Each row is followed by its group and then its class within the group.
[  7.1   5.8   1.9   5.0  -6.6   4.0   4.8  -9.4   0.5   6.2  -9.0  -4.2
  17.9 -37.9 -20.4  13.4  -8.3  -4.3 -32.8  -3.6  -6.9 -25.8  22.2  31.3
 -26.6   3.2  -5.7  -5.1 -14.7   0.2  -4.4   9.3   2.6  10.0   9.9 -15.3
  -9.8  10.1   5.4  -0.9  -4.5   3.2  26.2  -1.7  -6.8   2.2  -0.9 -13.9
   7.2  -1.5   1.6  -2.6  15.6  -2.0  31.0   8.5] : retim terib
[ -0.4 -14.8 -30.2   3.3   0.9   4.6  -8.0  10.8  19.4  10.9  20.9  -0.5
 -37.4  24.6  -1.4 -14.8   4.4   1.3   5.7   6.9  -1.2 -10.7  -5.0  24.6
 -15.1  21.4  37.4   5.7  -0.9  -6.9  11.0  -9.7  12.2  -3.6  -5.2 -16.5
  -9.0  -4.2  36.8   7.6  -5.4   5.6  -7.8  -3.5   4.0  -7.6 -18.5   6.5
  10.6 -15.2  -2.2 -12.5   2.9   6.7  14.6 -18.4] : rog Vimur
[ -3.1   0.4 -13.7   7.1  12.5  23.5  -0.1  15.5  20.8   9.2  25.2  11.7
  -6.5  16.0   8.9 -21.3   4.6   0.2   6.8   8.7  -1.1  12.4  -2.6  -7.3
 -11.0   6.0   6.0  10.1  16.4   3.4 -23.3  -9.0   6.5   1.3 -10.9 -23.5
  -3.7   6.0  42.0  22.2  16.5   7.5 -19.8   3.7  13.1  -3.1 -34.3 -13.8
  17.7 -11.3  -7.1  -1.2  -2.2  -1.5   0.6 -20.1] : rog Vimur
[ 15.1  12.4  11.6  -7.5  14.9   5.4  24.8 -12.0  -4.6   2.1   5.6  15.5
  13.1  -7.2   1.3 -11.6 -11.5  -1.1  -6.1  -1.0 -18.9 -17.0   1.6   5.3
 -11.0   3.9 -16.4 -11.7   4.5   3.0 -23.5  13.4  -5.6  17.2  -3.9  22.0
  -1.7   6.3  -4.9  -5.4  13.5  -7.8  34.4  10.7 -12.3  14.2  19.5 -26.0
  21.6   2.4   2.4  -9.7  -3.3  -4.0  19.9   7.1] : retim kibe
[  1.1  -1.7 -32.1  -4.1  21.2  19.3 -24.7  -3.8  17.8  12.2  38.9  -9.3
 -20.6  50.9  10.4 -10.5  13.8   2.1  20.4  -0.2  22.5  56.4 -34.8   3.7
   6.6  -5.3  15.4   6.4   9.7   4.4  14.2 -22.5   7.3  10.1 -14.8   3.6
  -7.0   0.4  26.6   4.8  16.9 -19.2 -31.1 -14.4  19.9  -3.8 -37.8   3.2
  22.5   1.6 -11.6  -4.8 -23.0  10.8  -0.1 -18.6] : rog Lasan
[  3.6  -2.2 -32.1  -0.5  -3.9  20.0 -26.1  17.5  37.5  24.0  40.0   7.8
  -5.0  19.0  -7.8 -23.4   5.3   7.4   1.5  17.3  -0.7   3.8 -12.4  30.4
  -3.4  26.4  48.3  -2.0  -2.7   2.4   3.3 -15.0  15.9  -6.1 -19.7 -15.4
 -15.8   7.8  51.6  24.0 -24.1   1.9  -1.3 -13.7  10.3 -18.3 -49.9 -13.2
  14.9 -14.9 -15.2 -15.6  16.7  12.2  35.1 -31.7] : rog Vimur
[-10.8  34.5 -12.3  -7.6 -15.9  -6.1   5.6  -7.9  18.1 -14.6 -20.0 -10.4
 -55.2  -1.6  19.3 -18.7   9.5   8.2 -44.8  -1.3   0.3 -30.1  -5.9  -1.2
  11.2  25.3  -7.3 -14.4   9.8  -4.3 -18.7   2.7 -10.3 -13.0 -14.3  31.1
  -7.2  -5.0  17.3   1.2 -36.7   7.3   0.9  -8.8   9.6  15.0  54.5  15.1
 -24.2 -16.4  -6.2  -6.2  10.7   0.4  22.1   0.9] : fumuv mizu
[-11.7  -3.6 -12.7   4.4  -1.5  -2.8  -5.9   0.3  14.7   7.7  -0.8   4.8
 -51.6  25.0  -3.8  -5.0   9.4   3.5  -6.5   8.2  12.1   0.4   2.8  29.9
  -8.9  16.5  31.1  -0.1  -7.9   4.3   5.9  -9.9   9.8  -7.8   3.1  -2.1
  -2.5  -1.1  17.4   8.3 -27.8   8.4 -16.4  -7.3   1.2  -7.8  16.7  33.6
  -5.3  -4.5  -8.5   9.4   4.3  -1.6   7.7  -6.8] : Beg mitim
[ 10.9  21.0  -1.6   7.1  -1.6  27.6   4.2 -29.0  24.2   3.2   4.9   6.6
  14.3 -11.8   4.7  10.0 -15.5  -1.2 -31.7  -7.5  32.3 -10.8   6.4  32.0
 -18.0 -14.0 -14.7  -4.5  -4.7   7.5  12.1  18.4  -2.4  24.8  -8.6 -12.0
 -13.5  11.5  18.1  -2.9  11.0  -9.5  10.4  -8.9  -0.2  23.0  15.4 -32.4
  11.0  -2.5  -5.8 -12.7   3.8  -9.7  39.9 -16.6] : retim kibe
[ -8.2   9.0 -24.7  -6.2  -5.3 -12.6  16.3  -3.9  17.8  -4.9 -16.5  -7.2
 -79.5   3.3   4.3 -13.7  -3.6  -4.6 -45.9  -1.8  -9.7 -55.5   9.0  10.1
 -22.1  28.3  -5.2 -15.6   2.9  -5.6  -7.1   7.2 -10.8 -10.0 -10.0  17.8
  -4.8  -9.8  15.4  -7.5 -14.1   8.4  10.7  -1.3  -5.9   5.9  47.8  16.9
  -6.7  -0.8  10.8 -11.0   7.5  -4.6  24.1   6.0] : fumuv mizu
[  9.7 -10.3  11.2   9.8  28.9  21.5  17.4 -12.1   0.8  26.4   3.2  29.4
  -8.8 -11.5 -22.3   4.3 -13.6  -6.4 -39.1  -0.8  -1.5  -0.8  23.8  20.6
 -38.5  -4.6 -15.4   0.8  -2.0  14.2   1.0  19.5   3.9   6.9  19.2 -33.7
  -2.7  16.9   2.9   6.9  21.1   0.5  17.0   5.5 -20.1   8.0   5.5  -7.8
  30.3  22.8   8.5   0.4   7.7  -2.9  37.3   8.1] : retim terib
[ 19.3 -11.6  20.6 -16.4  13.1   2.2  11.3  -9.1  -2.7   8.4  10.2   9.6
  47.9 -23.1 -30.4  18.9 -11.2 -13.1 -22.0 -14.3 -16.9 -10.2  -5.7  10.6
   4.5 -14.5 -23.0 -19.6  -4.9   7.9   0.1  13.0 -17.9  15.7 -11.2  23.6
  -3.0  12.8 -39.0  -8.9  13.8 -20.8  40.1   4.0 -20.8   3.9  -8.0 -37.6
  14.4  36.6   8.6  -9.9   4.1  -1.1  17.8  19.7] : retim terib
[-12.4   9.5 -26.2   1.7  -9.2   8.9  18.6  15.0  31.9  -4.7  -7.5   1.7
 -59.4 -12.0  13.6 -20.7   2.7  -5.4 -60.5  -0.5  -7.4 -42.9   9.5 -26.2
 -18.4  19.6 -22.7  -1.4  25.2  -8.1 -19.9   5.4 -18.6 -20.8 -15.2 -13.1
  -6.9  -5.9  38.9  12.3  -3.1  20.2  -9.6   5.1  10.7  12.7  11.9   7.4
  -6.3  -2.7   7.1 -11.0   8.0  -6.5  19.1  -7.9] : fumuv mizu
[-13.9  -8.2 -18.6  -7.0 -19.3 -13.9  18.7  14.2  21.2 -24.8 -17.7 -18.1
 -51.8 -14.9  15.7   0.8  -5.6  -8.8 -35.9  -2.7 -16.1 -74.3   9.3 -24.0
  -2.4  22.2  -8.6  -6.0  19.3 -15.1 -12.0   3.3 -24.5  -8.1 -20.2   3.2
  -2.3 -26.0  21.6 -12.5   3.3  14.5  -4.2   3.1   1.4   8.5  19.0  12.4
 -24.7  -8.6  21.9 -23.3   8.5  -9.2  -7.9  -6.4] : fumuv mizu
[ -3.2  10.8 -26.2   0.0   6.9  13.8  -7.9  -1.6   8.8  11.7   4.2   3.1
 -49.6  30.2  10.9 -21.5  11.0   4.4  -8.8   3.6  16.1  26.2 -15.0 -13.6
  -1.1   4.4  -6.6   7.3   8.4   2.0  14.9  -4.7   5.1 -18.0  -0.7  -8.5
  -6.5   4.1  18.7  -1.6  -5.9   2.7 -24.6  -8.0  13.2   8.6   0.2   8.0
   4.0  -2.3  -3.2   3.0 -10.0   8.9  13.0  -5.5] : rog Lasan
[-13.9  12.0 -25.4   0.8 -21.2  -6.7  19.6   0.7  22.2 -18.6 -12.5  -5.5
 -56.5 -13.4  19.5 -15.2   0.5   3.9 -29.3   6.6  -3.8 -67.0  12.9  15.1
  -9.8  34.7   8.3  -8.4   1.6  -9.8 -11.9   5.6  -4.8  -4.2  -9.1  11.4
  -6.2 -14.3  33.8   5.2 -24.5  17.2   8.1   0.8   0.9  10.8  42.7  16.5
 -24.0 -27.9   1.5 -12.0  17.9 -11.7  11.7  -7.6] : fumuv mizu
